Here is a tiny trained network, its code and every weight. The questions are about switching its units off for an input and a target symbol, where a switched-off unit gives its printed mean instead of its output.

import numpy as np


def w(rows, s, z=0):
    codes = np.array(rows[::2]) - 128.0
    scale = np.full(codes.shape[1], s)
    scale[-1] = z or s
    return codes * scale


def norm(h):
    return h / np.sqrt((h * h).mean(-1, keepdims=True) + 1e-5)


def f(y):
    return np.maximum(y, 0)


def softmax(a):
    e = np.exp(a - a.max(-1, keepdims=True))
    return e / e.sum(-1, keepdims=True)


def log_softmax(a):
    a = a - a.max(-1, keepdims=True)
    return a - np.log(np.exp(a).sum(-1, keepdims=True))


def net(x, mask):
    ids = ['ΣΦαδζλμπψω'.index(c) for c in x.split()]
    T = len(ids)
    res = E[ids] + P[:T]
    u = 0
    for l in range(2):
        q, k, v = (norm(res) @ M[l].T for M in (Q, K, V))
        z = softmax(np.where(np.tri(T) > 0, q @ k.T / 4**0.5, -1e9)) @ v
        res = res + np.where(mask[u], z, O[l][:, -1]) @ O[l][:, :-1]
        u += 1
        y = f(norm(res) @ A[l][:, :-1].T + A[l][:, -1])
        res = res + np.where(mask[u : u + 16], y, B[l][:, -1]) @ B[l][:, :-1]
        u += 16
    return log_softmax(norm(res)[-1] @ U[:, :-1].T + U[:, -1])


Q, K, V, O, A, B = {}, {}, {}, {}, {}, {}
E = w([
[103,172,48,114,56],'Σ',
[107,149,33,152,133],'Φ',
[119,137,78,126,91],'α',
[43,73,118,173,144],'δ',
[204,148,93,213,134],'ζ',
[145,1,136,174,192],'λ',
[195,101,121,150,160],'μ',
[111,130,82,143,180],'π',
[139,142,167,56,128],'ψ',
[147,71,103,210,126],'ω',
],0.0084)
P = w([
[251,87,2,106,110],'0',
[136,150,79,224,130],'1',
[113,136,74,219,119],'2',
[93,128,90,220,107],'3',
[59,130,125,227,102],'4',
[53,124,131,229,98],'5',
],0.0037)
Q[0] = w([
[187,181,119,63,123],'0.h1',
[151,173,68,161,132],'0.h1',
[48,138,105,162,92],'0.h1',
[44,115,87,205,255],'0.h1',
],0.0058)
K[0] = w([
[133,99,57,87,162],'0.h1',
[78,142,90,210,37],'0.h1',
[25,200,151,159,9],'0.h1',
[4,153,180,225,186],'0.h1',
],0.0042)
V[0] = w([
[128,220,223,57,96],'0.h1',
[202,184,252,159,162],'0.h1',
[107,104,160,80,140],'0.h1',
[138,118,184,216,47],'0.h1',
],0.0034)
O[0] = w([
[31,66,151,15,50,4],'0.h1',
[161,40,147,111,30,69],'0.h1',
[103,52,179,110,147,77],'0.h1',
[252,202,192,69,93,138],'0.h1',
],0.0026,0.0035)
A[0] = w([
[68,144,166,85,35,111],'0.n1',
[204,148,121,72,54,110],'0.n2',
[92,11,190,146,78,3],'0.n3',
[111,169,136,142,222,78],'0.n4',
[119,191,217,102,204,97],'0.n5',
[68,149,61,156,88,84],'0.n6',
[89,13,126,118,90,97],'0.n7',
[91,169,23,112,97,83],'0.n8',
[99,26,198,172,114,62],'0.n9',
[48,21,201,127,74,106],'0.n10',
[37,62,176,104,12,35],'0.n11',
[218,116,97,203,172,136],'0.n12',
[247,132,117,167,129,57],'0.n13',
[147,184,3,158,106,160],'0.n14',
[214,43,142,138,30,167],'0.n15',
[64,77,163,224,128,157],'0.n16',
],0.0044,0.0028)
B[0] = w([
[117,155,185,141,190,157],'0.n1',
[120,160,155,170,107,151],'0.n2',
[94,254,100,131,240,133],'0.n3',
[87,79,137,139,145,145],'0.n4',
[139,42,96,129,132,151],'0.n5',
[136,150,157,134,155,165],'0.n6',
[172,187,83,107,145,140],'0.n7',
[151,167,170,187,137,161],'0.n8',
[156,169,107,173,202,143],'0.n9',
[57,111,193,158,144,150],'0.n10',
[30,96,221,142,69,146],'0.n11',
[79,173,174,139,144,255],'0.n12',
[60,156,160,134,148,182],'0.n13',
[108,149,183,163,145,251],'0.n14',
[84,153,120,175,192,173],'0.n15',
[147,173,126,107,176,200],'0.n16',
],0.0062,0.0049)
Q[1] = w([
[188,109,123,32,61],'1.h1',
[219,125,104,52,126],'1.h1',
[168,131,82,153,96],'1.h1',
[47,113,144,254,191],'1.h1',
],0.0092)
K[1] = w([
[193,183,70,183,199],'1.h1',
[181,210,2,151,206],'1.h1',
[243,114,122,97,218],'1.h1',
[5,61,227,50,7],'1.h1',
],0.0063)
V[1] = w([
[224,151,115,6,161],'1.h1',
[125,143,15,3,155],'1.h1',
[110,225,162,73,222],'1.h1',
[79,132,114,166,146],'1.h1',
],0.0051)
O[1] = w([
[97,202,207,149,146,47],'1.h1',
[1,179,163,169,168,3],'1.h1',
[93,127,228,13,128,252],'1.h1',
[127,83,96,101,100,178],'1.h1',
],0.0062,0.0041)
A[1] = w([
[170,146,65,194,70,71],'1.n1',
[88,175,31,160,104,58],'1.n2',
[12,221,226,131,129,148],'1.n3',
[144,192,28,101,15,97],'1.n4',
[148,206,210,141,104,183],'1.n5',
[134,254,118,169,105,134],'1.n6',
[126,232,203,70,67,105],'1.n7',
[124,39,139,118,101,125],'1.n8',
[151,190,174,101,187,76],'1.n9',
[182,184,71,115,80,44],'1.n10',
[64,137,165,59,122,201],'1.n11',
[210,152,82,131,194,31],'1.n12',
[149,118,222,112,166,46],'1.n13',
[100,135,8,125,149,87],'1.n14',
[205,98,30,81,48,91],'1.n15',
[196,141,167,160,78,2],'1.n16',
],0.0061,0.0041)
B[1] = w([
[133,183,124,128,58,194],'1.n1',
[102,150,71,134,79,142],'1.n2',
[137,110,126,172,217,253],'1.n3',
[75,52,91,125,195,151],'1.n4',
[109,91,143,118,202,238],'1.n5',
[155,107,92,63,155,238],'1.n6',
[113,123,176,255,162,172],'1.n7',
[104,181,84,151,71,176],'1.n8',
[147,112,170,141,102,172],'1.n9',
[124,90,136,43,115,150],'1.n10',
[105,143,115,70,102,201],'1.n11',
[84,160,174,97,106,215],'1.n12',
[126,56,156,165,47,161],'1.n13',
[90,126,167,165,84,155],'1.n14',
[120,165,149,185,199,177],'1.n15',
[75,140,174,16,103,145],'1.n16',
],0.0083,0.004)
U = w([
[61,212,66,121,94,174],'Σ',
[195,64,234,130,115,20],'Φ',
[89,95,155,102,49,253],'α',
[195,2,81,124,189,64],'δ',
[193,215,150,71,132,92],'ζ',
[174,137,116,220,62,190],'λ',
[14,215,225,136,144,130],'μ',
[53,43,57,196,118,64],'π',
[119,122,110,26,172,90],'ψ',
[92,93,33,78,165,95],'ω',
],0.0089,0.0034)

Each question gives the input, a string of symbols that net reads in full, and the target symbol t.
The units are the heads (4 rows each of Q, K, V and O) and the neurons (one row each of A and B). Each row of codes is followed by its name. A weight is (code - 128) times the scale printed after its matrix; where a second scale follows, it is the last column's (O, A, B and U).
mask holds one flag per unit, layer by layer, with each layer's heads first. A switched-off unit (its flag False) gives its mean, the last column of its rows in O or B, instead of its output. The means were averaged over made-up inputs and are rounded, as every weight is.
A unit's drop is (log p(t) with every unit on - log p(t) with that unit switched off) / (log p(t) with every unit on - log p(t) with every unit switched off).
The circuit of an input: a set's keep is (log p(t) with only the set's units on - log p(t) with every unit switched off) / (log p(t) with every unit on - log p(t) with every unit switched off). Starting from the 12 units with the biggest drops (on a tie, the unit counted first), units are removed one at a time, each time the one whose removal leaves the highest keep (on an exact tie, the one counted first), for as long as the keep stays at least 0.8.
units of the circuit, in order: the units of the circuit, biggest drop first
most important unit: the unit with the biggest drop
top k neurons: the k neurons with the biggest drops, biggest first
top k neurons in layer l: the k neurons of layer l with the biggest drops, biggest first
drop when u is switched off: that unit's drop, to one decimal
input ψ ζ λ, target μ: units of the circuit, in order -> 1.h1, 0.h1
input π π μ ψ, target π: top 2 neurons in layer 0 -> 0.n5, 0.n16
input ζ ψ ζ ζ, target Φ: units of the circuit, in order -> 1.h1, 1.n13
input ψ ω ω, target μ: units of the circuit, in order -> 0.h1, 1.h1
input Φ λ ψ, target Σ: top 2 neurons in layer 0 -> 0.n5, 0.n14
input λ Φ ψ ζ ψ δ, target π: units of the circuit, in order -> 1.h1, 0.n11
input ζ π ω ψ, target Φ: top 4 neurons in layer 0 -> 0.n1, 0.n2, 0.n16, 0.n7
input ω ω ω ω ψ, target δ: top 2 neurons -> 0.n12, 0.n5
input ζ δ ψ, target Φ: top 3 neurons -> 0.n1, 0.n2, 1.n7
input π ω ψ, target π: most important unit -> 0.h1
input ψ ω λ, target μ: top 3 neurons -> 0.n16, 0.n9, 0.n8
input ζ π Σ Σ μ ψ, target α: top 2 neurons in layer 1 -> 1.n3, 1.n8
input ζ ψ α, target Φ: top 2 neurons -> 0.n14, 0.n2
input ψ ζ δ ψ Φ, target Σ: most important unit -> 0.n11
input ω μ ω ψ, target δ: top 3 neurons -> 0.n12, 0.n13, 0.n14
input ψ ψ δ Σ, target ω: top 4 neurons -> 1.n4, 0.n11, 0.n12, 0.n16
input π ψ ω ψ Φ, target Σ: top 2 neurons -> 0.n11, 1.n1
input λ λ ψ, target λ: top 3 neurons -> 0.n5, 0.n12, 1.n8
input ψ ζ ψ ζ, target ζ: top 3 neurons in layer 0 -> 0.n11, 0.n10, 0.n1
input ω ζ μ, target Φ: most important unit -> 0.n12
input ω α μ, target Φ: top 3 neurons -> 0.n12, 0.n13, 1.n3
input π μ δ π Σ, target ω: top 2 neurons in layer 0 -> 0.n12, 0.n8
input ζ ψ μ π, target Φ: top 2 neurons -> 0.n2, 0.n16
input ω ω α, target ψ: top 2 neurons -> 1.n4, 0.n14
input π ζ ζ ζ ω, target λ: drop when 1.n6 is switched off -> 0.1
input μ ω α ψ, target ζ: drop when 1.n16 is switched off -> -0.1
input μ Σ ζ α Φ δ, target π: drop when 0.n11 is switched off -> 0.0
